Here is a tiny trained network, its code and every weight. The questions are about switching its units off for an input and a class, where a switched-off unit gives its printed mean instead of its output.

import numpy as np


def w(rows, s, z=0):
    codes = np.array(rows[::2]) - 128.0
    scale = np.full(codes.shape[1], s)
    scale[-1] = z or s
    return codes * scale


def norm(h):
    return h / np.sqrt((h * h).mean(-1, keepdims=True) + 1e-5)


def f(y):
    return np.maximum(y, 0)


def log_softmax(a):
    a = a - a.max(-1, keepdims=True)
    return a - np.log(np.exp(a).sum(-1, keepdims=True))


def net(x, mask):
    res = np.array(x, float).reshape(1, 4) / 4 @ E
    u = 0
    for l in range(4):
        y = f(norm(res) @ A[l][:, :-1].T + A[l][:, -1])
        res = res + np.where(mask[u : u + 12], y, B[l][:, -1]) @ B[l][:, :-1]
        u += 12
    return log_softmax(norm(res)[-1] @ U[:, :-1].T + U[:, -1])


A, B = {}, {}
E = w([
[127,129,127],'x0',
[199,234,146],'x1',
[59,203,2],'x2',
[43,165,203],'x3',
],0.004)
A[0] = w([
[188,86,101,63],'L0N0',
[205,180,198,45],'L0N1',
[89,135,189,11],'L0N2',
[160,100,177,19],'L0N3',
[155,103,185,29],'L0N4',
[164,76,192,2],'L0N5',
[168,128,184,82],'L0N6',
[97,7,166,60],'L0N7',
[199,78,118,69],'L0N8',
[198,81,120,81],'L0N9',
[179,166,172,82],'L0N10',
[87,136,239,23],'L0N11',
],0.015,0.0024)
B[0] = w([
[147,205,176,192],'L0N0',
[222,64,54,243],'L0N1',
[165,183,183,180],'L0N2',
[43,96,122,191],'L0N3',
[40,96,118,196],'L0N4',
[4,94,121,219],'L0N5',
[45,96,122,206],'L0N6',
[238,58,38,253],'L0N7',
[133,172,206,207],'L0N8',
[133,168,204,207],'L0N9',
[181,99,74,205],'L0N10',
[152,203,239,233],'L0N11',
],0.027,0.0063)
A[1] = w([
[119,131,119,69],'L1N0',
[153,113,118,101],'L1N1',
[134,222,177,78],'L1N2',
[143,194,212,80],'L1N3',
[209,78,96,130],'L1N4',
[189,113,31,67],'L1N5',
[160,108,117,83],'L1N6',
[110,150,95,153],'L1N7',
[40,208,1,222],'L1N8',
[105,137,116,3],'L1N9',
[165,106,113,98],'L1N10',
[150,188,209,36],'L1N11',
],0.015,0.0011)
B[1] = w([
[125,125,124,133],'L1N0',
[131,140,105,161],'L1N1',
[175,51,199,228],'L1N2',
[168,142,200,238],'L1N3',
[142,179,55,243],'L1N4',
[189,155,45,255],'L1N5',
[131,145,98,170],'L1N6',
[117,91,125,157],'L1N7',
[54,4,139,237],'L1N8',
[119,126,116,137],'L1N9',
[131,146,95,178],'L1N10',
[146,141,217,233],'L1N11',
],0.034,0.0066)
A[2] = w([
[65,203,142,2],'L2N0',
[50,204,130,37],'L2N1',
[109,163,127,94],'L2N2',
[74,237,131,54],'L2N3',
[32,254,147,81],'L2N4',
[80,185,133,106],'L2N5',
[62,221,136,75],'L2N6',
[72,237,131,66],'L2N7',
[75,189,131,82],'L2N8',
[86,185,125,34],'L2N9',
[56,192,134,74],'L2N10',
[87,183,152,133],'L2N11',
],0.014,0.0016)
B[2] = w([
[117,192,106,129],'L2N0',
[70,252,129,132],'L2N1',
[120,106,155,132],'L2N2',
[205,82,137,142],'L2N3',
[116,250,68,130],'L2N4',
[124,177,114,129],'L2N5',
[88,155,153,128],'L2N6',
[143,122,113,141],'L2N7',
[85,152,242,128],'L2N8',
[131,165,80,128],'L2N9',
[101,206,72,146],'L2N10',
[191,129,61,252],'L2N11',
],0.017,0.00033)
A[3] = w([
[133,141,109,152],'L3N0',
[101,105,73,93],'L3N1',
[126,138,129,7],'L3N2',
[126,141,126,137],'L3N3',
[190,139,41,143],'L3N4',
[122,136,128,1],'L3N5',
[131,181,83,150],'L3N6',
[82,80,129,52],'L3N7',
[120,140,122,70],'L3N8',
[6,26,125,163],'L3N9',
[115,143,120,8],'L3N10',
[104,164,124,56],'L3N11',
],0.013,0.00074)
B[3] = w([
[141,133,116,142],'L3N0',
[142,163,171,172],'L3N1',
[130,123,134,128],'L3N2',
[129,127,125,130],'L3N3',
[149,194,58,202],'L3N4',
[123,128,133,128],'L3N5',
[176,118,93,160],'L3N6',
[94,118,114,180],'L3N7',
[128,132,136,129],'L3N8',
[2,127,99,254],'L3N9',
[129,127,123,128],'L3N10',
[124,135,137,128],'L3N11',
],0.029,0.0097)
U = w([
[138,123,119,244],'0',
[16,58,104,90],'1',
[199,180,23,90],'2',
[193,145,245,85],'3',
[115,169,140,48],'4',
],0.011)

Each question gives the input, the list of numbers given to net, and the class t.
The units are the neurons (one row each of A and B). Each row of codes is followed by its name. A weight is (code - 128) times the scale printed after its matrix; where a second scale follows, it is the last column's (A, B and U).
mask holds one flag per neuron, layer by layer. A switched-off neuron (its flag False) gives its mean, the last column of its row in B, instead of its output. The means were averaged over made-up inputs and are rounded, as every weight is.
A unit's drop is (log p(t) with every unit on - log p(t) with that unit switched off) / (log p(t) with every unit on - log p(t) with every unit switched off).
The circuit of an input: a set's keep is (log p(t) with only the set's units on - log p(t) with every unit switched off) / (log p(t) with every unit on - log p(t) with every unit switched off). Starting from the 12 units with the biggest drops (on a tie, the unit counted first), units are removed one at a time, each time the one whose removal leaves the highest keep (on an exact tie, the one counted first), for as long as the keep stays at least 0.8.
units of the circuit, in order: the units of the circuit, biggest drop first
most important unit: the unit with the biggest drop
k most important neurons: the k neurons with the biggest drops, biggest first
top k neurons in layer l: the k neurons of layer l with the biggest drops, biggest first
drop when u is switched off: that unit's drop, to one decimal
input [-1,-4,-5,-7], class 3: units of the circuit, in order => [L0N8]
input [5,-8,6,6], class 2: 2 most important neurons => [L0N5 L0N6]
input [1,5,-7,8], class 3: 2 most important neurons => [L0N11 L0N2]
input [0,0,7,-2], class 1: 4 most important neurons => [L0N7 L0N11 L0N1 L1N8]
input [6,-8,1,-7], class 2: 2 most important neurons => [L0N7 L0N11]
input [-3,7,4,-8], class 3: top 3 neurons in layer 0 => [L0N7 L0N1 L0N0]
input [-2,-3,5,-7], class 3: top 2 neurons in layer 0 => [L0N7 L0N1]
input [2,1,-7,-1], class 1: 2 most important neurons => [L0N5 L0N1]
input [-6,6,7,6], class 1: 3 most important neurons => [L0N11 L0N7 L0N1]
input [5,-4,-4,6], class 3: top 2 neurons in layer 0 => [L0N11 L0N2]
input [5,-6,-5,7], class 3: top 2 neurons in layer 1 => [L1N5 L1N8]
input [-3,-5,3,7], class 3: drop when L0N1 is switched off => 0.6
input [7,7,8,-6], class 1: drop when L0N9 is switched off => 0.5
input [0,-8,-3,2], class 2: drop when L0N7 is switched off => 1.3
input [-1,3,0,6], class 3: most important unit => L0N11
input [-3,-1,-8,-8], class 1: top 2 neurons in layer 1 => [L1N4 L1N11]
